Below are the code and all the weights of a small trained network. Each question names an input and a class and asks about switching units off, where a switched-off unit gives its printed mean instead of its output.

import numpy as np


def w(rows, s, z=0):
    codes = np.array(rows[::2]) - 128.0
    scale = np.full(codes.shape[1], s)
    scale[-1] = z or s
    return codes * scale


def f(y):
    return np.maximum(y, 0)


def log_softmax(a):
    a = a - a.max(-1, keepdims=True)
    return a - np.log(np.exp(a).sum(-1, keepdims=True))


def net(x, mask):
    res = np.array(x, float).reshape(1, 7) / 4 @ E
    y = f(res @ A[0][:, :-1].T + A[0][:, -1])
    res = res + np.where(mask, y, B[0][:, -1]) @ B[0][:, :-1]
    return log_softmax(res[-1] @ U[:, :-1].T + U[:, -1])


A, B = {}, {}
E = w([
[129,135,136],'x0',
[206,183,1],'x1',
[127,125,127],'x2',
[129,127,129],'x3',
[127,135,130],'x4',
[12,202,82],'x5',
[129,126,126],'x6',
],0.0075)
A[0] = w([
[74,214,128,30],'n0',
[175,68,133,238],'n1',
[200,194,64,47],'n2',
[234,88,178,38],'n3',
[177,166,43,49],'n4',
[174,90,142,64],'n5',
[36,174,85,11],'n6',
[160,161,90,25],'n7',
[135,126,2,111],'n8',
[183,109,158,65],'n9',
[216,100,176,54],'n10',
[54,99,246,2],'n11',
[204,98,173,48],'n12',
],0.0093,0.0076)
B[0] = w([
[80,115,67,152],'n0',
[114,219,126,253],'n1',
[137,43,160,182],'n2',
[29,107,88,174],'n3',
[157,29,159,181],'n4',
[101,118,102,144],'n5',
[87,115,57,161],'n6',
[135,75,140,137],'n7',
[150,76,196,213],'n8',
[75,109,94,146],'n9',
[69,120,62,166],'n10',
[176,2,163,179],'n11',
[75,109,52,158],'n12',
],0.0092,0.0073)
U = w([
[141,158,167,207],'0',
[173,2,206,36],'1',
[150,175,162,194],'2',
[141,163,161,182],'3',
[50,114,41,4],'4',
],0.01,0.013)

Each question gives the input, the list of numbers given to net, and the class t.
The units are the neurons (one row each of A and B). Each row of codes is followed by its name. A weight is (code - 128) times the scale printed after its matrix; where a second scale follows, it is the last column's (A, B and U).
mask holds one flag per neuron, in row order. A switched-off neuron (its flag False) gives its mean, the last column of its row in B, instead of its output. The means were averaged over made-up inputs and are rounded, as every weight is.
A unit's drop is (log p(t) with every unit on - log p(t) with that unit switched off) / (log p(t) with every unit on - log p(t) with every unit switched off).
The circuit of an input: a set's keep is (log p(t) with only the set's units on - log p(t) with every unit switched off) / (log p(t) with every unit on - log p(t) with every unit switched off). Starting from the 12 units with the biggest drops (on a tie, the unit counted first), units are removed one at a time, each time the one whose removal leaves the highest keep (on an exact tie, the one counted first), for as long as the keep stays at least 0.8.
circuit, biggest first: the units of the circuit, biggest drop first
unit that matters most: the unit with the biggest drop
top k neurons: the k neurons with the biggest drops, biggest first
drop when u is switched off: that unit's drop, to one decimal
input [3,4,2,5,8,-8,-2], class 4: unit that matters most	n3
input [4,7,-2,4,-8,6,1], class 1: circuit, biggest first	[n8 n4 n2]
input [-7,8,0,8,8,7,4], class 1: top 3 neurons	[n8 n4 n2]
input [3,7,-7,-1,0,-5,-7], class 1: top 3 neurons	[n2 n4 n8]
input [0,5,-4,3,6,4,-8], class 1: top 2 neurons	[n1 n8]
input [-6,8,7,-3,0,-1,3], class 1: circuit, biggest first	[n4 n2]
input [3,4,-6,-2,-6,-7,-2], class 4: top 3 neurons	[n3 n10 n12]
input [-6,8,-6,1,-2,-7,7], class 1: drop when n2 is switched off	0.7
input [4,5,3,5,-5,4,-3], class 1: drop when n2 is switched off	0.2
input [3,2,-1,-1,0,-8,-8], class 4: drop when n3 is switched off	0.2
input [5,-6,-4,-3,3,-7,-2], class 4: drop when n9 is switched off	0.1
